Below are the code and all the weights of a small trained network. Each question names an input and a class and asks about switching units off, where a switched-off unit gives its printed mean instead of its output.

import numpy as np


def w(rows, s, z=0):
    codes = np.array(rows[::2]) - 128.0
    scale = np.full(codes.shape[1], s)
    scale[-1] = z or s
    return codes * scale


def norm(h):
    return h / np.sqrt((h * h).mean(-1, keepdims=True) + 1e-5)


def f(y):
    return y / 2 * (1 + np.tanh(0.7978845608 * (y + 0.044715 * y**3)))


def log_softmax(a):
    a = a - a.max(-1, keepdims=True)
    return a - np.log(np.exp(a).sum(-1, keepdims=True))


def net(x, mask):
    res = np.array(x, float).reshape(1, 7) / 4 @ E
    u = 0
    for l in range(2):
        y = f(norm(res) @ A[l][:, :-1].T + A[l][:, -1])
        res = res + np.where(mask[u : u + 9], y, B[l][:, -1]) @ B[l][:, :-1]
        u += 9
    return log_softmax(norm(res)[-1] @ U[:, :-1].T + U[:, -1])


A, B = {}, {}
E = w([
[207,131,54,137,61,40,218,155,211,152],'x0',
[79,147,179,6,77,174,148,127,183,98],'x1',
[46,108,45,111,180,110,77,97,168,167],'x2',
[81,135,179,152,26,203,168,6,113,218],'x3',
[200,167,213,254,161,98,129,92,114,204],'x4',
[94,112,175,163,85,151,179,199,103,75],'x5',
[117,94,106,178,124,132,192,134,121,125],'x6',
],0.005)
A[0] = w([
[94,98,97,86,116,147,166,190,113,46,150],'L0N1',
[217,139,82,146,169,45,161,131,165,115,45],'L0N2',
[118,140,88,167,119,139,81,1,129,228,141],'L0N3',
[81,69,45,150,148,149,78,157,61,87,120],'L0N4',
[107,181,163,41,151,173,74,151,104,58,3],'L0N5',
[141,131,95,100,61,159,111,51,170,213,5],'L0N6',
[87,96,142,104,56,145,238,129,168,100,25],'L0N7',
[132,128,184,243,88,150,110,121,135,130,107],'L0N8',
[95,99,83,170,163,146,25,103,106,153,116],'L0N9',
],0.0074,0.0046)
B[0] = w([
[91,61,120,84,154,129,180,107,186,65,223],'L0N1',
[159,176,44,222,63,119,45,179,231,201,212],'L0N2',
[53,174,88,109,183,58,149,68,37,164,253],'L0N3',
[25,50,121,159,210,38,108,139,144,125,203],'L0N4',
[188,219,138,64,146,127,25,174,170,154,181],'L0N5',
[64,197,163,53,101,1,182,135,211,164,180],'L0N6',
[147,124,83,97,62,204,140,92,114,107,192],'L0N7',
[209,65,228,114,172,134,99,92,144,174,192],'L0N8',
[168,100,61,144,145,177,141,106,39,89,197],'L0N9',
],0.007,0.0054)
A[1] = w([
[199,163,60,193,111,93,147,156,141,171,34],'L1N1',
[94,200,140,72,76,80,254,108,132,152,3],'L1N2',
[189,93,233,175,149,160,138,94,84,145,46],'L1N3',
[162,117,107,109,67,232,179,148,153,95,12],'L1N4',
[109,173,171,49,162,99,102,123,212,180,177],'L1N5',
[76,99,161,110,41,233,182,138,158,106,143],'L1N6',
[147,158,112,46,118,177,67,195,145,63,152],'L1N7',
[163,107,236,192,144,139,155,127,85,168,74],'L1N8',
[113,5,136,132,144,114,111,168,140,90,40],'L1N9',
],0.0086,0.0033)
B[1] = w([
[152,183,91,159,61,104,2,181,218,165,228],'L1N1',
[79,161,167,9,31,120,144,48,151,155,235],'L1N2',
[44,175,171,229,113,193,221,181,108,158,201],'L1N3',
[176,111,30,114,118,193,156,45,129,92,177],'L1N4',
[154,170,170,158,32,101,104,152,53,134,254],'L1N5',
[212,89,68,181,137,127,195,96,144,106,235],'L1N6',
[177,114,195,116,184,200,73,128,89,101,225],'L1N7',
[107,181,193,197,111,200,250,211,105,111,204],'L1N8',
[63,95,156,126,97,85,186,179,227,129,181],'L1N9',
],0.0082,0.0053)
U = w([
[68,126,67,178,247,91,121,46,13,197,2],'0',
[230,191,37,210,87,57,52,204,218,184,178],'1',
[73,29,99,80,213,79,129,189,198,32,65],'2',
[131,193,212,226,111,201,242,168,80,169,202],'3',
[229,175,189,45,167,207,33,165,66,54,184],'4',
[218,69,53,70,63,210,227,50,175,46,99],'5',
[83,216,139,44,33,55,166,24,110,211,167],'6',
],0.012,0.0035)

Each question gives the input, the list of numbers given to net, and the class t.
The units are the neurons (one row each of A and B). Each row of codes is followed by its name. A weight is (code - 128) times the scale printed after its matrix; where a second scale follows, it is the last column's (A, B and U).
mask holds one flag per neuron, layer by layer. A switched-off neuron (its flag False) gives its mean, the last column of its row in B, instead of its output. The means were averaged over made-up inputs and are rounded, as every weight is.
A unit's drop is (log p(t) with every unit on - log p(t) with that unit switched off) / (log p(t) with every unit on - log p(t) with every unit switched off).
The circuit of an input: a set's keep is (log p(t) with only the set's units on - log p(t) with every unit switched off) / (log p(t) with every unit on - log p(t) with every unit switched off). Starting from the 12 units with the biggest drops (on a tie, the unit counted first), units are removed one at a time, each time the one whose removal leaves the highest keep (on an exact tie, the one counted first), for as long as the keep stays at least 0.8.
circuit, biggest first: the units of the circuit, biggest drop first
k most important neurons: the k neurons with the biggest drops, biggest first
k most important neurons of layer l: the k neurons of layer l with the biggest drops, biggest first
drop of u: that unit's drop, to one decimal
input [-1,-5,4,1,7,-3,3], class 0: circuit, biggest first	[L0N3]
input [4,-4,-8,8,-4,-1,6], class 5: circuit, biggest first	[L0N7 L1N4]
input [1,-3,-2,1,-8,4,-2], class 2: 2 most important neurons	[L0N4 L1N9]
input [0,8,-3,5,-7,3,-7], class 5: 2 most important neurons of layer 1	[L1N6 L1N4]
input [-4,8,-3,-1,6,-1,-5], class 4: 2 most important neurons	[L0N5 L1N7]
input [-6,4,-8,8,-3,-1,6], class 5: 2 most important neurons of layer 1	[L1N6 L1N4]
input [-5,3,5,3,-7,-6,-3], class 4: circuit, biggest first	[L0N5 L1N7]
input [-4,4,3,-1,-4,7,1], class 2: 2 most important neurons	[L0N1 L0N4]
input [-6,-2,3,-1,1,-2,-8], class 0: 3 most important neurons	[L0N3 L0N9 L0N4]
input [0,-4,-1,-2,8,0,-7], class 3: 3 most important neurons	[L0N8 L1N8 L1N3]
input [-5,-5,3,-7,3,-7,-8], class 0: 2 most important neurons of layer 0	[L0N9 L0N4]
input [-1,3,1,-4,-1,7,8], class 2: 2 most important neurons of layer 0	[L0N4 L0N9]
input [-6,6,7,-2,-5,7,-6], class 4: 3 most important neurons	[L0N5 L1N7 L1N5]
input [1,-6,7,-6,-3,0,0], class 2: circuit, biggest first	[L0N4]
input [-4,5,4,-2,-1,6,-2], class 4: 2 most important neurons	[L0N5 L1N7]
input [0,5,-4,-5,-8,3,-3], class 4: 2 most important neurons of layer 0	[L0N5 L0N9]
input [1,-2,-4,-7,-3,0,6], class 2: 2 most important neurons	[L0N1 L0N4]
input [-7,-7,-2,-5,2,1,-1], class 3: 2 most important neurons of layer 0	[L0N3 L0N1]
input [-4,-5,4,-2,8,3,-5], class 3: 2 most important neurons of layer 1	[L1N8 L1N3]
input [-5,1,-6,6,-5,0,1], class 5: most important neuron	[L1N6]
input [4,-5,-7,-7,-8,1,2], class 2: drop of L0N1	1.3
